Here is a tiny trained network, its code and every weight. The questions are about switching its units off for an input and a target symbol, where a switched-off unit gives its printed mean instead of its output.

import numpy as np


def w(rows, s, z=0):
    codes = np.array(rows[::2]) - 128.0
    scale = np.full(codes.shape[1], s)
    scale[-1] = z or s
    return codes * scale


def norm(h):
    return h / np.sqrt((h * h).mean(-1, keepdims=True) + 1e-5)


def f(y):
    return np.maximum(y, 0)


def softmax(a):
    e = np.exp(a - a.max(-1, keepdims=True))
    return e / e.sum(-1, keepdims=True)


def log_softmax(a):
    a = a - a.max(-1, keepdims=True)
    return a - np.log(np.exp(a).sum(-1, keepdims=True))


def net(x, mask):
    ids = ['αβγεημξφψω'.index(c) for c in x.split()]
    T = len(ids)
    res = E[ids] + P[:T]
    u = 0
    for l in range(2):
        r = norm(res)
        for j in range(2):
            rows = slice(4 * j, 4 * j + 4)
            q, k, v = (r @ M[l][rows].T for M in (Q, K, V))
            z = softmax(np.where(np.tri(T) > 0, q @ k.T / 4**0.5, -1e9)) @ v
            o = O[l][rows]
            res = res + np.where(mask[u + j], z, o[:, -1]) @ o[:, :-1]
        u += 2
        y = f(norm(res) @ A[l][:, :-1].T + A[l][:, -1])
        res = res + np.where(mask[u : u + 8], y, B[l][:, -1]) @ B[l][:, :-1]
        u += 8
    return log_softmax(norm(res)[-1] @ U[:, :-1].T + U[:, -1])


Q, K, V, O, A, B = {}, {}, {}, {}, {}, {}
E = w([
[183,195,138,79,85,176,140,88],'α',
[80,118,115,120,138,91,131,155],'β',
[76,123,98,120,159,89,121,138],'γ',
[93,149,117,123,102,117,120,174],'ε',
[87,146,111,125,106,117,72,189],'η',
[117,130,135,32,164,79,72,107],'μ',
[127,130,119,124,88,71,97,161],'ξ',
[104,81,71,129,101,85,175,94],'φ',
[72,119,32,139,127,99,85,137],'ψ',
[62,108,135,43,169,251,117,115],'ω',
],0.022)
P = w([
[159,133,164,198,154,153,140,76],'0',
[111,154,105,147,195,106,188,194],'1',
[34,250,148,125,67,114,171,101],'2',
[142,61,139,183,105,131,85,154],'3',
[159,87,97,86,134,96,166,217],'4',
[59,206,82,107,57,112,133,114],'5',
],0.018)
Q[0] = w([
[104,30,199,230,112,206,34,21],'L0H1',
[72,102,133,98,26,115,79,81],'L0H1',
[74,159,175,169,112,127,95,41],'L0H1',
[199,2,136,129,147,193,86,175],'L0H1',
[137,153,147,81,57,54,159,145],'L0H2',
[139,26,183,110,120,158,113,161],'L0H2',
[65,58,210,185,73,165,36,46],'L0H2',
[75,205,77,52,81,108,207,125],'L0H2',
],0.012)
K[0] = w([
[148,165,163,249,158,135,177,114],'L0H1',
[148,100,102,149,87,90,100,83],'L0H1',
[178,148,65,197,141,101,159,139],'L0H1',
[113,165,215,130,203,141,134,125],'L0H1',
[140,59,108,117,91,142,121,153],'L0H2',
[150,133,179,149,150,109,179,131],'L0H2',
[96,137,182,210,173,168,127,45],'L0H2',
[123,82,96,76,112,173,102,126],'L0H2',
],0.018)
V[0] = w([
[62,118,190,66,157,165,77,144],'L0H1',
[156,124,150,70,159,177,109,149],'L0H1',
[91,107,125,126,149,248,181,133],'L0H1',
[160,138,75,193,66,156,158,170],'L0H1',
[164,158,82,121,134,63,134,101],'L0H2',
[155,204,71,163,133,70,36,143],'L0H2',
[142,114,219,137,140,105,159,151],'L0H2',
[105,74,135,130,167,154,98,112],'L0H2',
],0.015)
O[0] = w([
[132,155,63,81,138,91,68,76,100],'L0H1',
[157,149,128,85,123,133,90,75,25],'L0H1',
[198,114,10,93,44,152,133,135,2],'L0H1',
[114,68,165,124,48,137,163,163,132],'L0H1',
[180,74,169,144,120,124,59,120,173],'L0H2',
[136,77,187,63,105,128,35,115,250],'L0H2',
[170,186,161,84,154,77,219,179,102],'L0H2',
[100,120,91,123,167,115,123,155,121],'L0H2',
],0.014,0.0069)
A[0] = w([
[153,213,118,134,210,137,214,202,2],'L0N1',
[127,90,230,198,168,123,127,161,152],'L0N2',
[204,28,173,169,198,162,121,143,85],'L0N3',
[54,87,107,76,142,141,124,100,227],'L0N4',
[69,185,115,141,164,230,153,69,93],'L0N5',
[171,177,15,79,150,110,112,133,57],'L0N6',
[198,111,10,18,157,95,123,100,65],'L0N7',
[185,123,133,81,184,78,241,181,50],'L0N8',
],0.014,0.009)
B[0] = w([
[43,187,88,175,16,143,105,174,150],'L0N1',
[123,100,92,40,111,111,172,188,250],'L0N2',
[213,176,108,203,198,148,49,148,166],'L0N3',
[143,137,125,195,50,115,91,192,205],'L0N4',
[60,220,117,158,140,97,178,253,147],'L0N5',
[156,73,91,43,18,95,141,186,163],'L0N6',
[161,84,19,62,23,85,114,120,172],'L0N7',
[39,202,18,202,112,66,152,199,146],'L0N8',
],0.014,0.017)
Q[1] = w([
[49,114,188,134,161,230,56,57],'L1H1',
[141,168,120,132,101,63,74,158],'L1H1',
[243,51,117,199,137,96,95,122],'L1H1',
[180,64,247,62,89,107,104,122],'L1H1',
[161,166,135,214,133,63,125,184],'L1H2',
[50,202,31,79,62,43,131,144],'L1H2',
[43,164,119,94,124,63,60,129],'L1H2',
[119,43,117,114,200,157,191,145],'L1H2',
],0.012)
K[1] = w([
[70,197,252,158,149,213,69,12],'L1H1',
[162,116,126,39,145,94,35,181],'L1H1',
[242,67,116,196,49,74,55,149],'L1H1',
[150,74,212,67,89,108,143,111],'L1H1',
[218,117,132,136,183,6,151,155],'L1H2',
[96,123,65,60,64,28,142,135],'L1H2',
[85,110,89,35,131,100,63,162],'L1H2',
[48,162,166,221,162,145,189,166],'L1H2',
],0.012)
V[1] = w([
[38,142,81,118,99,40,163,174],'L1H1',
[234,69,43,157,128,1,134,224],'L1H1',
[63,139,111,149,165,251,86,198],'L1H1',
[236,80,160,194,16,56,176,94],'L1H1',
[45,19,88,136,175,168,40,196],'L1H2',
[129,66,73,143,54,172,110,120],'L1H2',
[47,97,151,185,162,45,162,69],'L1H2',
[107,105,186,188,57,10,190,63],'L1H2',
],0.0081)
O[1] = w([
[150,115,110,131,168,181,171,62,231],'L1H1',
[217,187,186,81,139,255,148,23,254],'L1H1',
[98,190,47,188,68,67,203,113,153],'L1H1',
[75,135,197,128,176,235,111,143,134],'L1H1',
[144,68,123,211,153,56,160,130,210],'L1H2',
[92,123,155,194,91,116,151,205,164],'L1H2',
[121,70,138,106,180,146,93,111,70],'L1H2',
[86,108,159,134,203,254,114,127,110],'L1H2',
],0.01,0.0096)
A[1] = w([
[87,103,188,200,163,133,184,152,14],'L1N1',
[73,120,164,140,51,206,157,191,71],'L1N2',
[104,229,119,27,142,54,5,13,87],'L1N3',
[35,121,174,61,132,80,174,110,25],'L1N4',
[34,197,200,104,103,80,131,115,14],'L1N5',
[119,170,119,35,114,103,108,27,1],'L1N6',
[212,185,79,94,139,83,104,156,148],'L1N7',
[151,104,45,60,105,110,167,37,8],'L1N8',
],0.015,0.0071)
B[1] = w([
[173,145,61,65,158,120,93,138,178],'L1N1',
[123,120,114,137,135,99,143,41,246],'L1N2',
[53,111,112,116,249,181,117,102,213],'L1N3',
[157,134,83,63,77,141,105,107,158],'L1N4',
[214,131,30,141,133,163,75,138,164],'L1N5',
[121,121,108,181,186,143,75,120,164],'L1N6',
[102,134,151,99,163,81,133,82,202],'L1N7',
[142,106,76,67,102,75,48,133,163],'L1N8',
],0.021,0.014)
U = w([
[178,192,177,163,115,186,120,72,220],'α',
[38,195,136,133,112,124,156,184,232],'β',
[219,184,135,177,177,48,128,93,49],'γ',
[66,39,146,78,127,140,238,70,10],'ε',
[3,101,220,119,54,61,100,79,34],'η',
[59,98,130,121,207,163,108,77,154],'μ',
[109,114,211,89,130,140,149,195,254],'ξ',
[217,93,83,182,186,189,167,126,77],'φ',
[215,126,122,245,132,149,49,136,142],'ψ',
[169,123,62,56,94,142,85,153,29],'ω',
],0.012,0.0045)

Each question gives the input, a string of symbols that net reads in full, and the target symbol t.
The units are the heads (4 rows each of Q, K, V and O) and the neurons (one row each of A and B). Each row of codes is followed by its name. A weight is (code - 128) times the scale printed after its matrix; where a second scale follows, it is the last column's (O, A, B and U).
mask holds one flag per unit, layer by layer, with each layer's heads first. A switched-off unit (its flag False) gives its mean, the last column of its rows in O or B, instead of its output. The means were averaged over made-up inputs and are rounded, as every weight is.
A unit's drop is (log p(t) with every unit on - log p(t) with that unit switched off) / (log p(t) with every unit on - log p(t) with every unit switched off).
The circuit of an input: a set's keep is (log p(t) with only the set's units on - log p(t) with every unit switched off) / (log p(t) with every unit on - log p(t) with every unit switched off). Starting from the 12 units with the biggest drops (on a tie, the unit counted first), units are removed one at a time, each time the one whose removal leaves the highest keep (on an exact tie, the one counted first), for as long as the keep stays at least 0.8.
units of the circuit, in order: the units of the circuit, biggest drop first
most important unit: the unit with the biggest drop
which heads matter: for each layer, one digit per head in row order, 1 if its drop is at least 0.15 and else 0, layers parted by /
drop of u: that unit's drop, to one decimal
input η ξ γ β ψ γ, target η: most important unit	L0H2
input ξ ψ ξ ξ η φ, target ε: which heads matter	10 / 00
input γ ε ψ ξ, target γ: which heads matter	00 / 00
input ω η γ, target β: which heads matter	01 / 00
input ω ξ ξ ε β φ, target ε: units of the circuit, in order	(L0H1 L1H1)
input φ ξ ξ μ γ, target μ: units of the circuit, in order	(L0H1 L1N3)
input γ α μ φ η β, target ε: which heads matter	10 / 00
input η φ ψ ξ β, target β: which heads matter	01 / 00
input φ β ξ, target ε: units of the circuit, in order	(L0H1 L1N2)
input α η ω γ, target α: which heads matter	10 / 00
input η μ ε ω ξ α, target β: which heads matter	01 / 00
input ξ ψ ξ, target η: which heads matter	11 / 00
input ψ ξ ψ μ, target ψ: which heads matter	01 / 00
input ω η η, target β: units of the circuit, in order	(L0H2)
input ξ γ β, target ω: which heads matter	10 / 00
input ε ε ξ η, target ε: which heads matter	01 / 00
input β ε ψ α ε μ, target μ: which heads matter	10 / 00
input ψ ψ ψ φ μ γ, target ε: which heads matter	10 / 00
input μ ξ ξ ω μ, target μ: drop of L0H1	1.4
input α ψ μ ξ β, target μ: drop of L1N3	0.4
input ξ β ξ β γ, target γ: drop of L1N7	0.1
input ε ψ φ ξ β, target β: drop of L0N8	0.7
input μ ξ β, target ω: most important unit	L1N5
